Here is a tiny trained network, its code and every weight. The questions are about switching its units off for an input and a class, where a switched-off unit gives its printed mean instead of its output.

import numpy as np


def w(rows, s, z=0):
    codes = np.array(rows[::2]) - 128.0
    scale = np.full(codes.shape[1], s)
    scale[-1] = z or s
    return codes * scale


def norm(h):
    return h / np.sqrt((h * h).mean(-1, keepdims=True) + 1e-5)


def f(y):
    return np.maximum(y, 0)


def log_softmax(a):
    a = a - a.max(-1, keepdims=True)
    return a - np.log(np.exp(a).sum(-1, keepdims=True))


def net(x, mask):
    res = np.array(x, float).reshape(1, 8) / 4 @ E
    u = 0
    for l in range(3):
        y = f(norm(res) @ A[l][:, :-1].T + A[l][:, -1])
        res = res + np.where(mask[u : u + 10], y, B[l][:, -1]) @ B[l][:, :-1]
        u += 10
    return log_softmax(norm(res)[-1] @ U[:, :-1].T + U[:, -1])


A, B = {}, {}
E = w([
[79,108,154,143,97,116,138,134],'x0',
[126,126,128,131,128,128,129,126],'x1',
[117,122,151,95,101,181,107,83],'x2',
[141,253,141,116,92,70,104,99],'x3',
[197,74,209,110,146,54,43,140],'x4',
[125,149,110,162,120,144,63,177],'x5',
[222,176,223,198,102,173,203,188],'x6',
[129,127,127,128,126,130,128,133],'x7',
],0.0036)
A[0] = w([
[109,156,113,137,107,169,57,148,182],'L0N0',
[178,138,240,55,123,105,31,75,3],'L0N1',
[146,97,138,172,145,123,165,138,181],'L0N2',
[135,129,109,177,187,14,205,110,143],'L0N3',
[199,164,82,154,194,184,79,104,122],'L0N4',
[123,123,207,97,56,249,65,4,43],'L0N5',
[116,158,1,179,92,228,234,79,25],'L0N6',
[138,134,127,146,127,189,167,174,45],'L0N7',
[193,142,125,126,214,127,163,14,111],'L0N8',
[217,143,82,48,209,140,145,109,143],'L0N9',
],0.0046,0.0018)
B[0] = w([
[60,115,163,113,182,81,227,191,179],'L0N0',
[209,18,78,112,141,73,181,158,197],'L0N1',
[130,191,171,89,195,197,134,136,182],'L0N2',
[110,59,128,12,121,161,130,221,190],'L0N3',
[36,84,168,148,29,156,53,160,164],'L0N4',
[120,137,91,17,119,170,167,223,189],'L0N5',
[167,83,65,186,82,75,136,163,254],'L0N6',
[106,172,129,108,123,170,112,54,173],'L0N7',
[72,96,187,154,79,125,132,138,171],'L0N8',
[2,107,244,129,58,140,129,132,179],'L0N9',
],0.004,0.0039)
A[1] = w([
[173,126,121,195,89,177,173,101,160],'L1N0',
[168,254,138,81,57,21,122,89,92],'L1N1',
[77,86,49,160,127,115,83,51,238],'L1N2',
[123,155,104,188,133,137,28,225,133],'L1N3',
[84,161,86,111,125,128,184,152,249],'L1N4',
[122,124,146,82,167,85,168,200,132],'L1N5',
[145,32,96,131,137,158,109,80,83],'L1N6',
[152,111,109,173,198,65,130,167,148],'L1N7',
[136,182,113,74,118,66,124,106,18],'L1N8',
[103,132,149,133,89,104,84,67,72],'L1N9',
],0.0055,0.0013)
B[1] = w([
[159,202,173,102,180,10,18,117,201],'L1N0',
[46,15,118,182,226,231,111,205,215],'L1N1',
[190,215,254,154,147,106,135,99,232],'L1N2',
[78,94,184,50,98,103,229,105,205],'L1N3',
[146,85,163,85,100,123,130,114,255],'L1N4',
[125,157,116,94,52,155,124,112,230],'L1N5',
[137,164,120,182,148,93,127,199,205],'L1N6',
[164,85,74,38,112,144,124,151,180],'L1N7',
[118,125,147,188,168,190,152,152,158],'L1N8',
[174,137,138,173,118,161,119,129,140],'L1N9',
],0.0049,0.0038)
A[2] = w([
[119,173,50,177,65,80,191,115,163],'L2N0',
[54,229,10,240,98,193,222,86,68],'L2N1',
[37,125,136,87,170,52,140,212,151],'L2N2',
[27,143,28,98,137,70,38,18,248],'L2N3',
[96,93,244,92,98,116,134,191,244],'L2N4',
[97,133,110,186,124,167,65,198,68],'L2N5',
[151,37,43,142,90,126,233,122,57],'L2N6',
[104,180,50,92,147,208,215,133,127],'L2N7',
[40,61,27,91,229,51,55,26,130],'L2N8',
[193,2,184,154,206,179,123,139,162],'L2N9',
],0.0045,0.0012)
B[2] = w([
[181,21,125,48,135,82,15,102,150],'L2N0',
[182,50,89,152,201,17,80,133,153],'L2N1',
[146,161,122,107,120,191,179,74,207],'L2N2',
[242,120,200,198,94,207,127,143,147],'L2N3',
[85,161,82,111,93,94,99,2,254],'L2N4',
[69,90,133,115,189,91,184,87,143],'L2N5',
[114,194,182,133,128,157,91,105,163],'L2N6',
[173,81,78,121,132,125,97,210,156],'L2N7',
[183,224,184,184,105,153,179,234,160],'L2N8',
[90,170,28,217,181,130,127,148,193],'L2N9',
],0.0047,0.0082)
U = w([
[243,35,78,126,145,31,76,176,173],'0',
[208,250,253,195,151,156,144,147,96],'1',
[55,119,74,195,228,170,166,167,119],'2',
[90,119,146,86,102,111,183,82,133],'3',
[124,150,99,103,127,113,135,102,249],'4',
[136,117,100,62,65,181,156,170,37],'5',
[107,151,112,127,103,104,104,110,155],'6',
[76,132,150,144,95,106,92,89,12],'7',
],0.0073,0.0018)

Each question gives the input, the list of numbers given to net, and the class t.
The units are the neurons (one row each of A and B). Each row of codes is followed by its name. A weight is (code - 128) times the scale printed after its matrix; where a second scale follows, it is the last column's (A, B and U).
mask holds one flag per neuron, layer by layer. A switched-off neuron (its flag False) gives its mean, the last column of its row in B, instead of its output. The means were averaged over made-up inputs and are rounded, as every weight is.
A unit's drop is (log p(t) with every unit on - log p(t) with that unit switched off) / (log p(t) with every unit on - log p(t) with every unit switched off).
The circuit of an input: a set's keep is (log p(t) with only the set's units on - log p(t) with every unit switched off) / (log p(t) with every unit on - log p(t) with every unit switched off). Starting from the 12 units with the biggest drops (on a tie, the unit counted first), units are removed one at a time, each time the one whose removal leaves the highest keep (on an exact tie, the one counted first), for as long as the keep stays at least 0.8.
units of the circuit, in order: the units of the circuit, biggest drop first
unit that matters most: the unit with the biggest drop
k most important neurons: the k neurons with the biggest drops, biggest first
k most important neurons of layer l: the k neurons of layer l with the biggest drops, biggest first
input [3,3,4,7,6,4,0,-7], class 2: units of the circuit, in order => (L1N1; L2N9)
input [-2,-5,0,-4,-6,6,-3,1], class 0: unit that matters most => L2N0
input [-4,-4,-5,-1,2,4,-7,3], class 1: units of the circuit, in order => (L2N8; L2N3)
input [5,-7,7,8,0,6,-5,0], class 2: 2 most important neurons => (L1N1; L1N8)
input [-3,6,5,3,4,8,3,0], class 3: units of the circuit, in order => (L1N3; L2N4)
input [1,-3,-5,5,-6,0,6,-6], class 0: 2 most important neurons of layer 2 => (L2N1; L2N0)
input [0,7,1,-7,4,4,4,-3], class 2: 2 most important neurons => (L2N9; L1N2)
input [-5,-8,8,-1,-8,-8,-3,-4], class 0: 2 most important neurons of layer 2 => (L2N1; L2N7)
input [-8,-5,-7,-7,6,-8,3,2], class 3: units of the circuit, in order => (L0N9; L1N5; L2N4; L0N6)
input [-1,2,7,-4,-5,8,-8,1], class 1: 2 most important neurons of layer 2 => (L2N3; L2N8)
input [1,4,-8,0,-6,-3,-5,3], class 5: units of the circuit, in order => (L0N3; L2N9; L2N8)
input [-5,-3,0,-7,-8,-6,-7,-4], class 0: 2 most important neurons => (L2N1; L0N6)
input [-7,3,-4,-1,2,2,-3,1], class 7: 2 most important neurons => (L0N9; L0N4)
input [4,5,0,0,1,7,-7,-7], class 1: units of the circuit, in order => (L2N3; L2N8)
input [-3,0,4,-6,5,6,1,4], class 2: unit that matters most => L2N9
input [1,0,1,0,7,5,5,-2], class 0: units of the circuit, in order => (L0N1; L1N2)
input [3,0,7,7,2,-1,-8,-4], class 1: units of the circuit, in order => (L2N8; L2N3)
input [4,8,-5,-5,0,8,-6,7], class 3: 2 most important neurons => (L1N3; L1N2)
input [-5,1,0,-1,-5,8,4,7], class 3: 3 most important neurons => (L1N3; L1N0; L0N4)
input [-2,2,3,-7,-1,-4,2,3], class 2: units of the circuit, in order => (L2N9)
input [-6,-3,4,2,5,8,6,-5], class 3: 2 most important neurons => (L1N3; L0N4)
input [3,8,-6,-4,4,-1,-5,6], class 4: 3 most important neurons of layer 1 => (L1N1; L1N2; L1N0)
input [-7,0,-7,-4,6,3,1,6], class 5: 2 most important neurons of layer 1 => (L1N3; L1N7)
input [0,6,-1,-4,5,2,2,4], class 4: 2 most important neurons => (L0N6; L1N1)
input [5,4,8,-3,-8,1,-1,5], class 0: 2 most important neurons => (L0N6; L2N1)
input [-4,0,-8,6,-6,8,3,-6], class 3: 3 most important neurons => (L1N3; L0N4; L1N4)
input [-1,0,-1,7,-4,-4,-3,-7], class 2: units of the circuit, in order => (L1N1)
